Each row has a hidden stage along a path, written after it and counted from one end. A new block has a new path.
[ -27 -263  167   27   10  138  145   74   54   90 -132 -212 -193  -80
 -142   95  -29  -26  366  -16   56 -146 -216    9  302   50   29 -125
  373   47   48  -82   54   54  -76  172   -8 -296   -2  -39  179 -215
  -61  182] | 9
[  94   62   53   28 -154  -48 -146   73 -105   92  -79  -67  -32  166
 -105    0  -78 -186   26   97    4 -120  -88   66  -65  -23   82   67
  210   37 -108   84   72   62  -52   70    6   -3   34  -33  -65  -71
  -87  316] | 11
[-344  320 -115 -321  -96 -139   38 -178  -16  -14  111  183  406  195
   53 -216  299  230  -43  170 -168  134   -8  -80 -124  105  -56  226
 -437   83   33 -279  -74 -259 -144 -219  263   46 -448  128 -285  -17
  106  -87] | 25
[ 330   77   73   51    5  212  -44  -83  -70   31 -159 -110  -81  169
 -117  -20  -63 -180   -1   30   17  -58  -97   15  -11  234  249  -53
  151  -22  -76  159   82   33  161   95 -138  -32   28  187   -4   -4
 -453  342] | 5
[-269  266  -60 -235  -14  -73  119    7  -16  -50   54  148  132   96
   62 -170  254  123 -126  228   15  126 -121  -59   17   92 -120  449
 -376  181 -104   91 -139 -229  -61 -169   86   21 -116 -132 -192   78
  164 -165] | 22
[-403  221 -191 -275  -61 -221   12 -238  -23 -155 -104  240  460  148
   97 -231  225  321 -160  197 -146  103 -123  -21 -164  -23 -155  307
 -552  154   10 -300  -70 -123 -257 -185   35  112 -241  204  -64  120
  168 -145] | 28
[  72  -72   47  156 -265  -52  -90  186  -39  160    0 -146  -18   90
 -111   99 -134 -246   87  -40 -100 -324  -69   29   20  -40  121 -254
  449 -109  -78   75  114   92   -1  258   68 -136  169  -10  112   -7
 -156  429] | 10
[-257 -395  143   80   40   13  227   65    7  206  -47 -217 -229 -111
  -27   19 -154  -78  402  -54  228 -132  -52   54  490  -67 -189 -138
  334  -68    3 -132  138  155   83  125  115 -272 -147 -168  107  -78
   95  184] | 18
[-162 -203   64  210 -359 -150   76  214  -89  108   20 -126   80 -115
 -205    6 -238 -257  238 -128 -156 -252  146   37  186  -36  -17 -331
  418 -182  -78  -98   65  117   22  299  156 -228   32 -108  158 -102
  -54  105] | 16
[-337  209 -119 -177 -155 -140   94 -131  -91 -107  -96  151  299   37
  -30 -223  195  219    5  129 -141  121  -20  -10  -63  120 -126  208
 -422  139   59 -185 -148  -90 -243 -136  123  -19 -262   62 -190  -38
  260 -157] | 26
[ 315  -75   67  -69  214  356  147 -125   40  -87 -242  -82 -230  -52
  -51  -22   16   76   42  -29  220   62 -167 -130  280  236  132   64
   52   84  -57  225   -1  -68  239   50 -317  -94  187  159    9   92
 -323  180] | 3
[-108  -43  114 -207  247   97  140  105  127  -67 -126  -13 -201   13
   32   39  188  129   22  272  214   20 -486  -35  206  -54 -100  545
  -23  330 -144  175  -63 -164 -124  -40 -211 -110  202 -206  179  -18
   58  -98] | 10
[ 248  115   82 -116   97  217  -26 -145   92  127  117  -81  123  305
   -2    4   68 -131  -26   35  -91  -99  -93 -104  -15  218  331 -148
  159 -148  -90  -70  187 -193  301   62   35  -16 -187  333   42   35
 -722  357] | 4
[ -53  -19  162 -255   88  114   96  -79   -7  -72 -168  -35  -54  -47
 -204  -66  130  171  351  149   53  181 -176  -37  151   94   -4  285
    6  262   46 -224  -91 -148 -219 -100  -16 -156 -273  -30 -105 -424
   57 -154] | 10
[ 104    5   66 -198  109  130  -24  -26   29   21 -141  -41 -192   60
  -15   26   99  136  103  108  213   29 -251  -82  131  -12    3  245
   91  206  -38   99   -2 -105  -49  -62 -102  -45   74  -31 -158  -54
   60  248] | 9
[  18  -11   28   27 -172  -97 -111   94 -102   85  -65  -42  -30   87
  -88  -14 -122 -144   51   44   50 -114  -16   36   26  -98   -7   49
  221   12 -128   65   67   59  -14   82   12   -7   73  -86  -73  -18
   10  271] | 13
[-289  -87   13  -62  -44  -13  246   80  -11   13  -48  -22  -89 -146
  -11  -81   73  112  163   30  129   13  -69  -46  329   48 -205  139
  -51  100  -15   57  -98  -47  -36    1   74 -190   -5 -206  -79   11
  302  -68] | 21
[ 320    7   80  124  -97  218   25  -53  -74   -3 -146 -129   -8   54
 -204  -24 -121 -215   76  -80 -107  -96   14  -12   43  300  288 -258
  235 -113  -45   82   56   48  185  205 -112 -123   34  236   81  -57
 -530  253] | 4
[-410  -81   -4   54 -294 -117  215  -48 -117   31  -75  -66  233 -111
 -178 -152    6   35  362  -58 -244  -47  115   70  143  184  -87 -263
  -45  -57  187 -379  -63  107 -229   80  293 -271 -414   47  -20 -248
  190  -91] | 25
[-287    7  -32  171 -502 -183  110   91 -165  112   77  -71  289  -51
 -220 -119  -89 -184  248 -136 -358 -178  273   50   34  180   23 -447
  142 -219   95 -236  -27  101  -94  199  382 -235 -288   13  -60 -169
   59   70] | 23
[ -78   61   44   49 -350 -187  -89  109 -114   85   94  -20  262   99
 -207  -63 -133 -254  100    1 -254 -144  161   30  -78   -9  101 -153
  250 -135 -122 -185   71  -22  -10  153  200  -58 -165    4    1 -168
 -209   90] | 15
[-109  141  -15 -186 -111  -33   40  -67 -127  -20  -47   78   32  -28
  -88 -187   62  118  119   48   95  182  125  -74  116   75 -113  216
 -156  121  -26  -23 -110 -119  -22 -145  106   -4 -203  -96 -422  -96
  250  -17] | 20
[-307   76 -245  166 -484 -353  -83  -20 -148  -13  -81   94  481   95
   -1 -128  -97  -52 -158  -58 -345 -276  103   82 -212  -54  -59 -302
 -101 -168    3 -167   36  190 -177  178  133   20   40  209   96  249
   93  223] | 28
[  20 -325  191   22  238  246  177    8  133  185 -119 -279 -333   34
   10  141  -19  -42  315   28  226 -185 -363   24  391   48   32  -90
  380   23   25   -2  172   82   76  141  -65 -271   -3    6  251  -67
 -207  360] | 7
[-175  153  -94   14 -318 -144   -8    3 -153  105   52   22  174   90
  -42 -136    6  -63   30  -16 -115  -72  161    6  -21  100  -30 -115
  -60  -84   11  -25  -24   22  -25    5  267  -33 -188   -3 -284   38
  150  219] | 23
[-303 -245   68  -21  105   18  212   12   59  272   78 -167 -192   39
  144    1    0   -7  257    7  259 -125 -103   11  428  -40 -188  -59
  159  -71   18  -66  153   63  133   10  212 -189 -222 -132  -34   78
  131  311] | 21
[ 359  -48   62 -112  185  377  178 -218  -35 -171 -278  -40 -151 -129
 -138 -135    7  101   86  -86  183  207   17 -157  289  340  171   45
  -71   72  -22  129  -58  -70  262    0 -326  -71   26  243 -133   -7
 -354   36] | 1
[-252 -165  -30  176 -312 -101  142  103 -105  189    7 -142  -10  -81
  -50  -31 -116 -100  246 -152  -33 -222  134   36  250   54 -107 -376
  223 -170   81  -43   41  177    3  180  266 -233  -82  -82  -81   32
  223  307] | 23
[ -57  130   37 -223   -3  -57  -38  -35  -72  -45  -53   93   44   73
  -71 -126   53   58   25  168  102  149  -37  -50   31  -42  -73  391
 -102  173 -145  -27  -41 -158  -33 -137  -12   63 -117  -92 -220  -95
   59  -50] | 15
[ -32   -2  -34  203 -423 -190  -86  173 -170  139   48  -51   96   34
 -127  -42 -240 -305   14 -101 -108 -236  228   33   21  -37    9 -259
  307 -202 -142   84   75  124  108  213  157  -51   95  -82  -76   77
  -37  316] | 18
[-286   26 -137   30 -109 -164   11 -143 -131   35 -210   26  111  132
   98 -152    2   66  -45   92   45  -60  -94  135  -10   -9 -180   69
 -259   42   47  -56   34  221 -158  -55   43   28 -128   81  -75  182
  259  243] | 27
[-205 -301   82  132 -162  -57  152  122  -40  173   -4 -169 -109 -131
  -89   12 -191 -122  325 -129   84 -188   81   14  374  -53 -125 -268
  375 -131  -13  -96   97  131   86  194  152 -243  -46 -139   56  -51
   88  206] | 18
[ 250  -49   91   79  -38  202   22  -10  -36   29 -185 -152 -139   32
 -151   30  -75 -117  126  -24   24 -107 -120   -5  107  183  174 -126
  259    1  -21  132   40   59   76  158 -123 -137  109  101   47  -62
 -278  307] | 6
[ 142  129   43  -48 -104   18 -136   37  -51   72  -43  -41    3  193
  -86   10   10 -117   -5  104  -30 -102 -129   -1  -92   31  143   77
  166   47  -96   85   52  -46  -29   45    3    0   33   35  -78  -55
 -171  310] | 9
[ 138  129   70 -135  149  174   53   49   44 -121 -182   17 -141   77
  -35    5  160   44 -122  231  115   36 -394  -45   37  115   69  448
  -72  275 -160  318  -96 -159  -37   -7 -278  -33  275  -61   92   36
 -145   -6] | 7
[  -2 -243  134   64    2   99   75   98   65  171  -62 -223 -200   21
  -51  128  -60  -97  265  -12   82 -242 -232   16  259  -13   44 -173
  430  -25    1  -10  135   80    5  192   22 -239   57  -27  184  -80
 -116  364] | 9
[-355 -120 -130  -76  -93  -87  163 -148  -72  -88 -299   43   40 -165
   23 -143   64  349  176  -22  100   43  -77   -3  219  -11 -292   43
 -250  153  155 -149 -109  124 -252  -51   -7 -120  -48   29 -127   60
  530   37] | 27
[-334   23 -135  -82 -155 -119  114 -148 -119 -122 -264   91  152  -93
  -29 -192   87  274   95   40  -11   83  -36   22   69   54 -221  112
 -335  159  117 -146 -138   80 -273  -74   19  -70 -113   46 -154   11
  436  -54] | 27
[-252   30 -202  153 -369 -263  -52  -91 -209  -26 -243   50  267   41
  -23 -165 -115   10  -56  -31 -148 -148   74  128 -109  -13 -130 -169
 -164  -52   52  -96    3  287 -209   87   55    9   -9  142  -43  170
  257  239] | 28
[ 233 -222   84  251 -145  204  113   89   17   93  -96 -234  -94  -53
 -148  106 -185 -242  156 -199  -91 -317  -38  -36  224  200  235 -515
  500 -225  -26  111  123  111  234  388  -80 -268  243  168  293   53
 -474  393] | 4
[-380   53  -61  -19 -294 -159  131 -105 -131  -25  -79   26  333  -27
 -153 -197   58   83  224   -2 -273   13  108   55    1  169  -74 -142
 -190  -15  151 -366  -83   52 -254    9  256 -159 -411  106  -84 -190
  177 -106] | 26
[-256  -95  -41  135 -231  -86  124   22 -131  147  -79 -104  -25  -19
  -20  -81  -68  -60  188  -58   23 -142   55   82  189   74 -135 -200
   56  -81   82  -15   16  204  -57   82  205 -169 -133  -64 -121   37
  260  276] | 24

Each row has a hidden stage along a path, written after it and counted from one end. A new block has a new path.
[ 139  202   52    1  363 -108 -153  -62    2 -275  143  349  -10  -38
 -425 -162  323  131 -210 -153  160 -269 -117   26  -11 -188  363   39
  -63  134 -180  322  198   14   18  135 -137   84  106  102  -71  418
  -97 -268] | 12
[ 108 -524   37   79 -670   59 -149  -52  368  336  -93 -280  732  -91
  -65 -333    3  290  359  276  -66  165   56 -184 -199   24   50 -297
 -213  -21  733  308  472  -81 -403  310  -69  349 -490 -350  392  226
  390   42] | 3
[ 229   65 -132  300  373 -191  -52  193  214  -70  268  -55  358 -221
 -267   29  178  206   30 -116  149 -284   31   34  -83 -198  299 -327
 -245  -33  178  155  277 -313 -374  474 -116  243  -67  132  264  541
 -207 -110] | 2
[ -42   69 -287  147  391 -141  264 -154 -199  -13  360  180  -90   78
 -106   59  167  -87 -161 -125   16 -214   15  -93  -80  135   94  -66
  -58 -261 -322 -258   59 -239 -281    2  116  218  -27  182  237 -226
  -88  -25] | 22
[  72 -180 -163  149  287 -204  306  -48  194  -41  189   49   72  -32
 -242   13  136  -23  -24  -82  188 -232   76  -97  -49  -50  352  -58
 -152 -260  -47  -21  153 -140 -266   68   33  269   45  181  211  173
  -51 -105] | 7
[ -13   75  -55   94  294 -100  176   68   38  -44   -7  178 -167   54
  -64  -19   83  -99  -32 -121   34 -116   99    6   65  -92  151   33
  -45  -53 -125  -32  -71   47   24 -100  -13  122   93  192   43  150
 -140 -123] | 10
[-155 -105  -16   -9 -319  117 -216 -236 -136  248 -130   44  186  111
   15 -212  128   83    7   98 -105   52  -79 -124  -90  125 -119   16
 -110    6  111   83  321   41  -55  -63   -7  235 -246  -50  275 -320
  286   74] | 21
[  13  -47  -87  222  379 -302  117   23   53  -70   73  119   -9  -65
 -131   77  185  -73  -90  -88  252 -243    6  -70   74  -62  339  -27
 -210 -224 -109   11  140  -60 -186  -38  -42  186  129  237  218   96
 -111   36] | 8
[ -73  -17  -96  177  193 -252  232 -109 -407  -56  183  370  -79  -30
  247  -27  -18 -199   -7   -9   50   87 -111   24  239  251 -184  132
    3 -150 -285 -201 -346   56 -120 -175  -30 -296    4    3   17   79
 -138  126] | 24
[ 262  -80 -179 -528  -94  472   85 -375 -336   78  150  225 -171  179
 -380 -503  -80  521 -210 -176 -278 -261 -157 -235 -325  134   -6  -81
   21  270  -37  110 -177 -256  -25 -150 -112  527 -277 -161 -188  -73
  263 -416] | 24
[  29  264  -52  174  456 -127 -111 -113 -119 -230  236  371   -9  -38
 -222  -16  303   12 -236 -192  175 -267 -185   50   37  -98  193  111
  -84   -8 -332  133  217  -47  -37  155  -34  -32  117  256   43  212
 -194  -77] | 20
[  49 -239   56  404 -239   76  -27  218  377  246 -155 -124  456 -120
  419  -66 -172   67  370   19   -3   60  -23  -63   63 -155 -154 -111
 -267 -111  536  114  249  -24 -253  219   27   69 -239   84  301  263
 -105  348] | 1
[-141  293 -161  248  385   37  135  107   88   42  112  148 -184  199
   68  114  168 -192 -102 -209 -128 -180  139  -48  -98 -115   41  -52
  -45 -191 -211 -193  194 -102  -78   18  227  280    0  343  255 -310
 -234   43] | 19
[ -74  104 -104  160  199    2   89 -116   17  -33  156  212   25   82
  -95  -30  172  -68  -63 -109   -7  -92   -6   18  -33  -30   38   93
  -14  -85 -185  -16  177  -22  -58  115  105   53  -17  192  134   40
  -94  -87] | 20
[  68   45   46 -136   28   52  -91  -86   14  -46  -77  183  -12   46
 -335 -252  161  163  -72  -55   -8 -100   -1   -4  -56 -109  198   26
  -21  202    8  251   86   81  110   -9 -137  202  -19    0  -50  285
   92 -319] | 11
[-307 -421   90   14 -855  229  226 -371  394  268 -246  -13  489  169
  -25 -329  -17 -169  455  295 -158  604  204  142   28   68 -316  436
  227   65  275  142  252  459  202  175  158 -282 -258 -175   98  366
  390 -316] | 18
[-369  120    7 -142    8 -143   67 -103 -606  161 -439  288 -520  182
  217  -70  -14 -294  -74   58 -111  241   97   99  322  262 -264  285
   85  116 -356 -245 -557  411  440 -707 -160 -119  136   59  -41 -286
  115  -96] | 26
[   4  108  -79  148  218 -143  -36 -137 -178 -106  243  279  122  -46
 -142  -70  202    4  -94  -57   68  -69 -111   52   23   54   35   37
  -28  -12 -199   58   81  -49 -124  164  -39  -81  -41   57   91  223
  -81  -90] | 21
[ 167 -127  -43  291  297 -369  149  105   44 -141  233  195  178 -206
   10   -8   58  -31   54  -25  199 -101  -39  -23  124    6  202 -126
 -146 -182   25   62  -87  -85 -334  136  -83  -73    0   10  113  477
 -206   79] | 7
[-130  -88    8  163   27  -92  117  102   64  149 -250   69 -101   62
  235  -11  -17 -166   93   -3    8   18   94  -67  133  -21   11   39
 -128 -137   68  -77  -31  147   10 -262    8  139   16  157  186 -113
  -31  156] | 9
[  14  103  -91 -109  301   45    7  -47    7    4  -98   88 -240  116
 -352  -95  196  118 -208 -176   46 -334   60 -102 -109 -147  346  -26
 -135   31 -121   72  154  -59   75 -159  -74  503   97  256  101  -90
   43 -251] | 10
[  86 -385   32 -423 -552  452  138 -507 -239  140 -139  280    9  140
  -27 -572 -238  324   52   17 -154   99 -260 -165  -34  200 -252  315
   59  229   91  187 -208  145  161 -290 -102   48 -246 -220 -267   95
  371 -203] | 24
[ 152  129   33  -66  297  125  -34   -8   21 -134  -27  306 -212   55
 -172 -181   97  166 -186 -245   55 -336 -136 -106  -28 -208  256   66
 -117   94  -96  218   59   -4   80 -111  -73  262   91  214 -106  149
 -120 -110] | 11
[-176  -33  111  104 -358  126 -145  -87   58  161 -212  145  205   97
  154 -214   57  -63  159   97 -133  245   -9   40   46   -2 -225  164
   22   89  147  142  182  252  104   28   38  -90 -185  -42  116   61
  111   28] | 19
[-180  327 -186  -75  662 -147  312  -58 -547  -82  -46  406 -778  197
   10  102   73 -267 -339 -265   10 -222   41   20  197  120   42  213
   29  -72 -677 -359 -514   84  269 -606  -35   96  325  385  -84 -329
 -206 -149] | 26
[ -99 -206  100  148 -179 -107  -50   52   21  178 -318   60   72  -15
  277 -109  -36  -73  146   89   41   92  -15  -86  163   19  -31   42
 -173  -73  213   73   17  196  -12 -233  -80   67  -67   13  176  -17
   76  226] | 8
[  66   85  -68   28  361 -169  106   37  -51 -105   36  182 -128  -30
 -242  -46  137   17  -98 -125   91 -178   57   32   52  -72  245  -22
  -67   26 -138   51 -108  -10    5  -42 -124  141  111  141   13  303
 -106 -244] | 9
[-470  177   61 -134   35 -183   17  -78 -559  167 -591  324 -649  218
  211   -9   38 -397 -127   53 -112  260  153  142  360  228 -223  380
  117  124 -436 -208 -582  534  610 -792 -129 -135  235  158  -44 -327
  102 -131] | 28
[ 200 -248   66  262  -54 -249  -78  155   38   27   76  126  340 -207
  231 -146  -36   83  160   81   73   -1 -122 -142   85   43   52 -248
 -227 -118  335  180  -11  -75 -400   97 -115   13 -216 -194  175  319
  -73  308] | 6
[-258  114   39 -500 -123  267   -6 -200 -474  228 -603  306 -726  333
  -20 -283  -71  -18 -214  -78 -309   70   96  -19   71  140 -159  299
  137  337 -288  -34 -560  369  666 -787 -127  256   88   86 -209 -378
  252 -366] | 28
[ 130 -163  -71  124  160 -252   41  -13   67  -37  142   68  200 -125
 -224  -79  155   95  -13    5  165 -167   -6  -88  -25   -8  306 -163
 -185 -120   83  125  132 -130 -291  121 -105  214  -51   -4  192  283
   11  -59] | 7
[ 137  -65   24  135  272 -268   83    1  -32 -192   84  281   52 -167
 -122  -85   80   19  -18  -70  236 -113 -101   46  185  -49  209   67
 -107  -11  -76  172 -129   49  -73   32 -171 -123  108   74  -59  572
 -150  -93] | 8
[-606   24 -128  -53 -115 -134  439  -28 -407  388 -513   77 -609  366
  380   88 -106 -613  103  136 -303  451  456  112  275  347 -397  282
  201 -107 -341 -592 -632  454  446 -794   86  -21   96  134  158 -591
  146 -128] | 27
[ 148 -144 -119  121  276 -240   68  -48  112  -64  204   47  161  -96
 -337  -44  226  115  -93  -58  219 -295   -5 -130  -96  -49  433 -180
 -218 -174   17  122  270 -199 -325  135  -73  348   -3   91  241  193
   10  -85] | 7
[-122  -71  -96  220   50   21  157 -166   20   60  109  191   63   92
  145  -28   64 -122   12  -61   23  -38  -74  -80   10   43  -68  152
  -69 -222 -119  -88  204   -3 -133   -8  167   27  -65  193  205 -161
  -51  158] | 21
[-200  -35  -18   68 -228  117 -130 -164  -20  228 -140   47  126  149
   48 -134  128  -16   36   56 -109   59    1  -73  -69   45 -103   62
  -74  -25   63   30  323   75  -10  -41   63  201 -182   57  277 -290
  182   60] | 20
[ 199 -242  -48  190  118 -307  -41  -40  128  -64  231   54  386 -200
 -265 -101  212  155    2   50  240 -201  -79 -128  -55  -16  380 -220
 -248 -169  171  227  308 -184 -433  247 -110  212 -107  -63  262  342
   40   21] | 6
[-253 -150    8  205 -396  163  206  -59  220  254 -149   68  174  188
  349 -119  -88 -238  307   97 -225  341  148   12   37   38 -341  182
   84 -112  154  -98   86  228   28    1  230 -109 -222   12  187  -58
   45   86] | 19
[  45  302  -73  -98  309  203 -156 -146   53 -104  111  209  -96  146
 -505 -158  340  204 -281 -244  -33 -358  -38  -33 -243 -223  299   17
  -44  152 -204  221  399 -106   86  149    9  412   17  245   40   17
   -8 -357] | 18
[   2  285  -84   28  314  -12 -121 -112  -65 -125  174  237   -3   46
 -388  -96  321   80 -202 -146    7 -200  -12   68 -108 -102  187    4
   -7  106 -233  136  231  -65   20  196  -34  154   13  152   74  176
  -62 -311] | 19
[ 220   48    8  202   62    9 -292  169  147   43    6  -74  421 -233
 -128 -126   65  346  116  -70   64 -164  -74   70  -33 -215   81 -245
 -256  193  365  310  243 -172 -177  417 -233  168 -161   53  171  602
  -91  -77] | 1
[  33  189   13  371  507 -336  179  147   86 -309  262  409  -12  -75
   30   70  187 -260  -23 -143  176  -68    0  112  202 -124  169   89
   -7 -154 -257   29  -42   89 -109  143   44 -287  160  182  -14  476
 -399   16] | 12
